W = [-639, 512, -107, -81, -912]
The 1st entry from the left -> -639
The maximum: 512
Report the third entry from the left.
Answer: -107

Questions about the table below. Counting starts at 0.
1) What is the entry in the bottom-right corner?
2) What is the entry at row 2, column 1?
3) What is the entry directly above 21.437?
4) What is the entry at row 0, column 2?
5) What is the entry directly below 21.437?
6) What is the bottom entry of the column that holds the smallest entry?
7) What is the entry at row 1, column 0?
8) What is the entry just right of 70.903?
  22.429    20.632    11.850    53.427    66.987    56.966    74.908    37.223    48.802    59.900
  21.437   148.100    42.863    70.903   167.234    49.438  -143.611   120.264    99.485    80.342
 -63.008   119.566   -83.286   -95.454   -59.061   -38.102   101.678    60.086   -27.557    26.302
1) 26.302
2) 119.566
3) 22.429
4) 11.850
5) -63.008
6) 101.678
7) 21.437
8) 167.234

m =
-4,2,-25,-10,-12,-21,0
10,2,0,22,-20,-22,27
24,7,11,10,28,24,28
-3,-16,28,3,4,24,12
0,11,45,2,24,29,-1
46,15,-38,17,-40,-33,19
-17,-1,18,14,44,16,5
-17,-22,4,-30,-9,-2,-3
17,25,-44,14,-40,-29,10
Rows and columns are numbered from 0.
The entry at row 0, column 2: -25
The entry just right of the centre entry: 24
Find the entry in row 2 and column 0.
24
The entry at row 1, column 0: 10
The entry just right of the largest entry -> 15
The bottom-right entry -> 10
The entry just right of the smallest entry -> 14
Find the entry in the top-left corner.
-4
Find the entry directly below the largest entry.
-17
The entry just left of 12 -> 24
The entry in row 0 and column 1: 2
The entry directly above 44: -40
Find the entry directly above the smallest entry.
4
Find the entry directly below the centre entry.
17
The maximum is 46
The centre entry -> 2
The entry at row 2, column 1 is 7
Find the top-right entry.
0
Find the bottom entry of the column that holds the largest entry.
17

array([[ 57.9, -21.7,  11.0,  21.6,   9.3, -23.7,  22.0,  -9.1, -18.9,
         27.6, -42.4,  26.6,  15.4, -33.4,  -5.8],
       [ 57.9,  -2.2,   5.1, -11.2,   2.9,  -1.3,  27.2, -19.9, -19.2,
         27.5, -21.3,   0.8, -13.2, -33.3, -18.9],
       [-12.8, -35.6,  10.1,   8.9,  17.8, -30.1,   5.6,  -4.2,  23.8,
        -12.0,  13.4,  27.6,   2.7,  -7.6, -12.0],
       [-24.0,  -7.8, -16.3,  -0.8,  -9.8,  -6.9,  -1.9,  -4.6,  22.3,
         -1.5,  -8.7,  28.1, -18.3,   8.7, -16.0],
       [  1.6, -13.1, -21.0,   4.5,  16.0,  -5.1,  -3.5, -30.5,  23.0,
          5.7,  -7.6,  25.6,  -6.3, -18.5, -19.7],
       [ 57.1,   0.5,   1.4, -16.1,  -2.3,   1.6,  27.2, -13.4, -18.4,
         27.6, -21.6,  -4.1, -28.4, -30.4, -19.4],
       [  1.4,  13.9, -20.6, -23.6, -26.9,   6.7,  26.6, -35.3,  23.8,
        -29.6, -16.0,  28.1,  17.4, -29.4,  -2.3],
       [  5.1,  13.9,  -7.5, -23.1,  -7.7,   0.8,   7.0, -31.1, -20.3,
         12.8, -12.6, -20.2, -29.2,   8.5, -11.0],
       [ 14.4, -29.3,  11.0,  10.7,  17.8,  18.9, -23.2,  -4.2, -20.6,
         11.5,  13.4,  13.9, -12.1,   5.3,   1.5],
       [ 12.5,  -7.1,  -3.0,  -2.2,   4.8, -14.6,   3.0, -11.3,  11.5,
          4.8,  -3.2,   4.9, -32.4,  -4.2,  -8.2],
       [-22.4,  -3.7, -12.0,  -2.7,  -5.8,  -9.0,   8.9,  -5.9,  -0.7,
          0.3,  -7.2, -18.7,  17.0,   6.5, -12.6],
       [ -2.9,  -1.1,  -6.3,  -5.3,  -9.4,   5.2,   2.8, -17.0,   1.1,
         -2.7,   3.3,   7.1,   7.4,  -8.2,  -9.0],
       [ 17.3,   4.0,   1.0,  11.6,  10.0,  19.7, -10.6,  -6.9,  11.4,
        -27.0,  10.4,  11.4, -28.9, -17.3,   1.8],
       [ -9.3, -14.5,  -0.7,  -0.7,   4.3,   0.5,  -6.2,  -4.2, -10.3,
          7.2,  12.8,   1.4,  17.4,  -1.3,  -2.3],
       [ 13.1,  -1.0,   8.4,  21.6,  -8.3, -12.8, -13.6,  -4.8, -17.3,
         18.6, -37.2,  -5.7,  -0.4,   8.7,  -0.1],
       [  7.5,  13.7,  -9.4,  20.4,   7.0,  19.7,   1.5, -11.7,  23.5,
        -33.1,  -5.3,  -2.8, -31.1,  -9.6,   1.8]])
Find the entry just left of the smallest entry.
A: 27.6
Find the first entry in reading order.
A: 57.9
Find the fourth entry in reading order.
A: 21.6
The entry just left of -4.8: -13.6
Find the entry just right of -33.4.
A: -5.8
Find the entry just right of -35.3.
A: 23.8
Find the entry just right of 22.0.
A: -9.1
The entry just right of -2.9 -> -1.1
Find the 3rd entry in reading order.
A: 11.0
Find the entry just left of -30.5.
A: -3.5
Find the smallest entry.
A: -42.4
Find the second smallest entry.
A: -37.2

Read these off the row that follows.
1) Give the third entry from the right.
2) Give the last entry.
3) Give the 5th-last entry.
4) Give the 2nd entry from the right.
5) Give the entry just right of 6.6.
6) Give the 3rd entry from the left.
7) Give the first entry from the left.
[-4.2  6.5 47.3  6.6 -5.3  3.4  1.2 -4.7  0.5  2.5]
1) -4.7
2) 2.5
3) 3.4
4) 0.5
5) -5.3
6) 47.3
7) -4.2

Read these off the row that follows.
1) Which number is the entry just right of the largest entry?
2) Which number is the entry just right of -1.533?
3) Which number is the median of all entries?
4) Which number is the smallest entry?
(1.385, -1.533, 1.516, 0.800, 1.904, -0.039, -0.346)
1) -0.039
2) 1.516
3) 0.800
4) -1.533

Read these off the table that follows.
1) What is the entry in the bottom-left corner?
2) What is the top-right entry?
3) What is the first entry on the main diagonal?
4) What is the entry directly below -0.022?
5) What is the entry just right of the smallest entry?
6) What is the entry directly below the largest entry?
7) What is the entry directly above -0.113?
8) What is the entry in the bottom-right corner?
[[ 0.146 -0.109 -0.022 -0.089]
 [ 0.074 -0.116 -0.034 -0.036]
 [ 0.000 -0.028 -0.076 -0.015]
 [-0.006 -0.065 -0.096 -0.043]
 [-0.012 -0.113 -0.043 -0.079]
 [ 0.012 -0.087 -0.036 -0.040]
 [-0.094 -0.065 -0.069 -0.070]
 [ 0.012 -0.061 -0.123  0.013]
 [ 0.125 -0.061 -0.055 -0.058]
 [-0.012 -0.174 -0.055 -0.079]
 [-0.040 -0.127 -0.014 -0.101]]
1) -0.040
2) -0.089
3) 0.146
4) -0.034
5) -0.055
6) 0.074
7) -0.065
8) -0.101

data = [-125, -514, 109, -271, -270, 48, -148, -415, 673, -529, -443, -763, -274, 434]
Which number is the entry just left of the smallest entry?
Answer: -443
The entry just left of -148 is 48
The entry just left of -514 is -125
The entry just right of 48 -> -148

Read these off the table that follows.
1) Which number is the bottom entry of the column that holds the smallest entry?
2) Which number is the second entry on the diagonal from the top-right corner?
3) Which number is the entry just left of 29?
4) Which number is the last entry of the smallest entry's row?
5) Which number is the entry just right of 29?
6) Which number is the entry directly below the largest entry?
7) Which number is the smallest entry in the first column?
8) Which number is the 4th entry in reading order?
[[46 34 39 86 45 54 29 59 37]
 [42 44 36 79 28 46 57 50 24]
 [38 51 34 27 28 33 66 32 32]
 [47 33 39 79 40 50 35 57 33]
 [45 37 38 17 55 41 26 40 57]]
1) 17
2) 50
3) 54
4) 57
5) 59
6) 79
7) 38
8) 86

Read these off the matrix that follows.
1) Find the top entry of the column that holds the smallest entry.
2) Find the entry just right of the smallest entry.
3) Find the smallest entry in the first column.
4) Find the fifth-last entry, reading row by row.
5) Find the fifth entry in reading order.
6) Find the entry directly above the smallest entry.
7) Find the 2nd entry on the diagonal from the top-right corner.
8) Find the fourth-last entry, reading row by row.
[[  3.033  11.563  -6.080   0.818  -2.867   3.408   9.175  11.776]
 [  4.319   7.491  -3.381   5.209  -1.197   3.879   8.015  15.816]
 [ -4.457  -4.614   7.035  15.787  -6.690   8.065  -8.875  -6.346]
 [  1.528  17.749  -8.706 -15.185   8.938  20.025  12.191  -3.077]
 [ -7.929   5.949  -2.997   9.530  -6.371  -1.852   7.163  11.458]
 [ -3.829   9.754  -4.590   7.533 -10.892  -1.021  14.599  17.471]
 [ 18.428  -2.709  -1.073  -5.132   6.853  -1.748  -7.386  -2.303]
 [ 26.254  -3.007  -0.673  -1.571  -0.349  -5.379  -6.903   2.786]
 [ -4.523   7.755  -6.818   7.586  -9.586  -0.739  14.985  19.611]
 [ 25.088  -3.934  -5.816   2.550  -7.814 -11.843 -17.521   3.615]]
1) 9.175
2) 3.615
3) -7.929
4) 2.550
5) -2.867
6) 14.985
7) 8.015
8) -7.814
